Below are the code and all the weights of a small trained network. Each question names an input and a target symbol and asks about switching units off, where a switched-off unit gives its printed mean instead of its output.

import numpy as np


def w(rows, s, z=0):
    codes = np.array(rows[::2]) - 128.0
    scale = np.full(codes.shape[1], s)
    scale[-1] = z or s
    return codes * scale


def norm(h):
    return h / np.sqrt((h * h).mean(-1, keepdims=True) + 1e-5)


def f(y):
    return y / 2 * (1 + np.tanh(0.7978845608 * (y + 0.044715 * y**3)))


def softmax(a):
    e = np.exp(a - a.max(-1, keepdims=True))
    return e / e.sum(-1, keepdims=True)


def log_softmax(a):
    a = a - a.max(-1, keepdims=True)
    return a - np.log(np.exp(a).sum(-1, keepdims=True))


def net(x, mask):
    ids = ['αβγδεζηλμξτφψω'.index(c) for c in x.split()]
    T = len(ids)
    res = E[ids] + P[:T]
    u = 0
    for l in range(2):
        r = norm(res)
        for j in range(3):
            rows = slice(2 * j, 2 * j + 2)
            q, k, v = (r @ M[l][rows].T for M in (Q, K, V))
            z = softmax(np.where(np.tri(T) > 0, q @ k.T / 2**0.5, -1e9)) @ v
            o = O[l][rows]
            res = res + np.where(mask[u + j], z, o[:, -1]) @ o[:, :-1]
        u += 3
        y = f(norm(res) @ A[l][:, :-1].T + A[l][:, -1])
        res = res + np.where(mask[u : u + 12], y, B[l][:, -1]) @ B[l][:, :-1]
        u += 12
    return log_softmax(norm(res)[-1] @ U[:, :-1].T + U[:, -1])


Q, K, V, O, A, B = {}, {}, {}, {}, {}, {}
E = w([
[120,91,111,100,56],'α',
[190,167,131,108,183],'β',
[47,183,95,170,169],'γ',
[135,190,106,112,97],'δ',
[137,99,118,122,171],'ε',
[251,195,146,196,149],'ζ',
[107,105,85,83,126],'η',
[130,185,180,139,139],'λ',
[64,151,140,109,97],'μ',
[162,112,123,205,140],'ξ',
[127,128,116,174,25],'τ',
[23,132,122,83,83],'φ',
[70,152,142,107,149],'ψ',
[153,196,104,214,164],'ω',
],0.023)
P = w([
[124,2,206,116,95],'0',
[153,24,176,121,105],'1',
[150,38,163,120,116],'2',
[147,46,151,127,125],'3',
[147,59,139,128,134],'4',
[148,70,130,130,142],'5',
[143,76,123,136,147],'6',
[145,82,117,138,152],'7',
[146,90,111,138,157],'8',
[146,96,106,141,160],'9',
[147,100,101,142,162],'10',
[148,106,98,143,165],'11',
[149,113,96,145,167],'12',
[147,115,96,150,171],'13',
],0.0078)
Q[0] = w([
[133,95,194,132,255],'0.h1',
[85,48,47,129,98],'0.h1',
[140,181,180,136,170],'0.h2',
[37,163,174,44,105],'0.h2',
[243,178,108,89,65],'0.h3',
[23,39,74,136,33],'0.h3',
],0.0062)
K[0] = w([
[128,91,144,140,200],'0.h1',
[64,54,2,63,49],'0.h1',
[207,145,60,141,148],'0.h2',
[220,102,94,97,116],'0.h2',
[190,177,24,142,69],'0.h3',
[169,71,53,131,141],'0.h3',
],0.008)
V[0] = w([
[157,167,100,145,97],'0.h1',
[69,148,156,85,72],'0.h1',
[75,104,103,120,48],'0.h2',
[88,100,48,157,7],'0.h2',
[113,150,133,110,132],'0.h3',
[153,119,130,165,133],'0.h3',
],0.013)
O[0] = w([
[137,87,172,97,206,199],'0.h1',
[89,157,179,169,212,218],'0.h1',
[159,90,202,123,116,254],'0.h2',
[114,141,63,133,120,229],'0.h2',
[55,65,2,99,127,185],'0.h3',
[55,111,184,151,177,32],'0.h3',
],0.007,0.00059)
A[0] = w([
[142,158,139,125,142,2],'0.n1',
[76,202,167,86,72,180],'0.n2',
[72,144,136,162,33,34],'0.n3',
[76,85,138,76,137,53],'0.n4',
[105,76,31,132,50,201],'0.n5',
[202,179,112,213,140,66],'0.n6',
[139,189,142,135,11,99],'0.n7',
[185,124,174,89,7,19],'0.n8',
[64,123,169,47,108,123],'0.n9',
[162,142,151,111,108,50],'0.n10',
[193,75,115,80,126,77],'0.n11',
[55,136,108,118,127,78],'0.n12',
],0.011,0.0019)
B[0] = w([
[157,101,108,141,143,128],'0.n1',
[87,104,69,69,173,227],'0.n2',
[106,163,235,162,186,177],'0.n3',
[197,122,199,119,148,171],'0.n4',
[92,175,138,136,123,212],'0.n5',
[118,126,135,47,103,255],'0.n6',
[119,13,255,194,206,175],'0.n7',
[87,141,192,169,192,172],'0.n8',
[111,77,114,76,129,204],'0.n9',
[130,102,94,108,169,131],'0.n10',
[56,157,155,108,182,184],'0.n11',
[127,146,131,170,192,185],'0.n12',
],0.0077,0.0052)
Q[1] = w([
[87,121,68,196,115],'1.h1',
[248,248,155,184,144],'1.h1',
[153,126,32,188,231],'1.h2',
[37,38,40,120,145],'1.h2',
[18,237,125,43,127],'1.h3',
[254,245,34,255,169],'1.h3',
],0.008)
K[1] = w([
[130,126,62,124,32],'1.h1',
[247,195,131,149,155],'1.h1',
[142,155,83,123,124],'1.h2',
[110,94,106,112,146],'1.h2',
[97,158,107,64,132],'1.h3',
[198,175,95,156,64],'1.h3',
],0.013)
V[1] = w([
[60,81,63,205,46],'1.h1',
[172,174,133,72,74],'1.h1',
[26,62,168,95,71],'1.h2',
[128,171,149,126,156],'1.h2',
[78,158,116,49,141],'1.h3',
[70,80,253,112,88],'1.h3',
],0.0058)
O[1] = w([
[174,61,118,71,161,3],'1.h1',
[143,154,177,125,190,93],'1.h1',
[46,189,200,144,216,154],'1.h2',
[102,107,102,103,168,159],'1.h2',
[153,71,97,157,109,213],'1.h3',
[206,91,1,105,139,172],'1.h3',
],0.0065,0.0045)
A[1] = w([
[138,124,91,122,103,83],'1.n1',
[140,76,121,92,169,133],'1.n2',
[111,142,107,108,142,152],'1.n3',
[191,125,72,162,97,49],'1.n4',
[154,106,181,112,137,165],'1.n5',
[115,122,135,101,131,19],'1.n6',
[185,141,144,107,107,142],'1.n7',
[155,91,139,204,102,5],'1.n8',
[96,83,114,81,133,108],'1.n9',
[106,6,163,68,153,99],'1.n10',
[99,90,141,164,85,40],'1.n11',
[114,214,116,133,106,90],'1.n12',
],0.017,0.0026)
B[1] = w([
[89,125,168,173,170,130],'1.n1',
[117,111,195,96,116,204],'1.n2',
[126,168,97,194,136,191],'1.n3',
[143,246,73,9,163,146],'1.n4',
[108,78,100,118,112,158],'1.n5',
[123,140,100,106,197,134],'1.n6',
[100,161,140,145,126,164],'1.n7',
[174,150,76,168,146,153],'1.n8',
[148,149,182,98,160,219],'1.n9',
[178,70,78,93,73,254],'1.n10',
[160,109,75,108,120,134],'1.n11',
[117,76,119,108,106,175],'1.n12',
],0.011,0.0087)
U = w([
[147,53,133,51,159,196],'α',
[88,170,196,85,227,153],'β',
[35,131,74,159,180,99],'γ',
[94,122,62,144,117,182],'δ',
[129,135,112,140,127,72],'ε',
[210,183,203,141,118,59],'ζ',
[127,132,111,137,128,71],'η',
[134,138,112,140,128,97],'λ',
[138,136,112,137,141,55],'μ',
[206,112,8,165,127,115],'ξ',
[152,119,139,188,124,255],'τ',
[137,134,112,138,130,55],'φ',
[130,137,113,140,128,104],'ψ',
[68,163,176,122,41,137],'ω',
],0.016,0.0057)

Each question gives the input, a string of symbols that net reads in full, and the target symbol t.
The units are the heads (2 rows each of Q, K, V and O) and the neurons (one row each of A and B). Each row of codes is followed by its name. A weight is (code - 128) times the scale printed after its matrix; where a second scale follows, it is the last column's (O, A, B and U).
mask holds one flag per unit, layer by layer, with each layer's heads first. A switched-off unit (its flag False) gives its mean, the last column of its rows in O or B, instead of its output. The means were averaged over made-up inputs and are rounded, as every weight is.
A unit's drop is (log p(t) with every unit on - log p(t) with that unit switched off) / (log p(t) with every unit on - log p(t) with every unit switched off).
The circuit of an input: a set's keep is (log p(t) with only the set's units on - log p(t) with every unit switched off) / (log p(t) with every unit on - log p(t) with every unit switched off). Starting from the 12 units with the biggest drops (on a tie, the unit counted first), units are removed one at a time, each time the one whose removal leaves the highest keep (on an exact tie, the one counted first), for as long as the keep stays at least 0.8.
units of the circuit, in order: the units of the circuit, biggest drop first
top k neurons: the k neurons with the biggest drops, biggest first
k most important neurons of layer l: the k neurons of layer l with the biggest drops, biggest first
input τ η λ γ δ ω λ α δ ψ ζ η τ η, target γ: 4 most important neurons of layer 0 => (0.n5 0.n7 0.n6 0.n2)
input λ δ ξ γ τ β β δ, target β: 2 most important neurons of layer 0 => (0.n2 0.n9)
input η ε τ ζ η ε ζ ψ δ, target α: units of the circuit, in order => (0.n7 1.n10)
input γ ω η ξ ε λ η ω ω ε η, target γ: units of the circuit, in order => (0.h1 0.n5 1.n10 0.n6)
input τ ε δ η μ β ξ β β ψ μ ψ ξ δ, target β: top 3 neurons => (0.n2 0.n7 0.n9)
input τ β β ε τ δ ε β φ γ μ, target α: top 3 neurons => (0.n9 1.n10 0.n5)
input γ ψ λ ψ λ ψ ψ ψ β ξ φ δ φ, target β: units of the circuit, in order => (0.n12 0.n3)
input ε β ζ φ ψ η φ, target β: units of the circuit, in order => (0.n3)
input λ ω λ ζ ψ ω φ λ δ γ ψ δ τ ψ, target γ: units of the circuit, in order => (0.h3 1.n3)
input β ε μ γ τ ψ, target α: top 3 neurons => (0.n9 1.n10 0.n4)
input ε λ ζ μ ε, target β: top 3 neurons => (0.n7 0.n5 0.n9)
input ψ μ β, target β: top 4 neurons => (1.n10 0.n11 0.n9 0.n2)
input ε ζ λ ζ ζ β β δ ω λ φ λ, target γ: top 3 neurons => (1.n10 0.n2 0.n9)
input τ γ ε β ζ η δ φ μ δ α ζ η λ, target α: top neuron => (0.n7)
input η ξ ω ε ξ δ φ ω α δ ξ η, target β: top 2 neurons => (0.n7 0.n2)
input β ψ δ ε ε η τ λ ψ ε, target γ: 4 most important neurons of layer 0 => (0.n11 0.n5 0.n9 0.n6)
input η ω ξ γ ψ μ ω β ε δ, target α: 2 most important neurons of layer 0 => (0.n7 0.n2)
input ξ ζ δ δ μ ψ β ξ δ, target γ: top 2 neurons => (1.n10 0.n9)
input λ λ γ γ δ ψ ξ, target ξ: top 2 neurons => (1.n8 0.n2)
input ψ β δ δ η γ ζ α β η ψ ψ τ, target τ: 2 most important neurons of layer 0 => (0.n3 0.n7)
input ζ β ψ δ η μ ζ ψ ψ, target γ: top 4 neurons => (0.n12 0.n7 0.n6 1.n3)
input η ω ζ β δ τ η δ φ ε δ α η δ, target δ: top 3 neurons => (0.n9 1.n12 1.n2)
input φ η ψ λ α η, target β: top 2 neurons => (0.n5 0.n7)
input ψ μ β α ζ φ μ, target β: 2 most important neurons of layer 0 => (0.n12 0.n3)
input η β ξ ψ ψ ε ξ ψ α ε β α ε, target γ: most important neuron of layer 0 => (0.n5)
input η ξ δ η φ δ φ ψ ψ μ μ, target β: 2 most important neurons of layer 0 => (0.n3 0.n12)
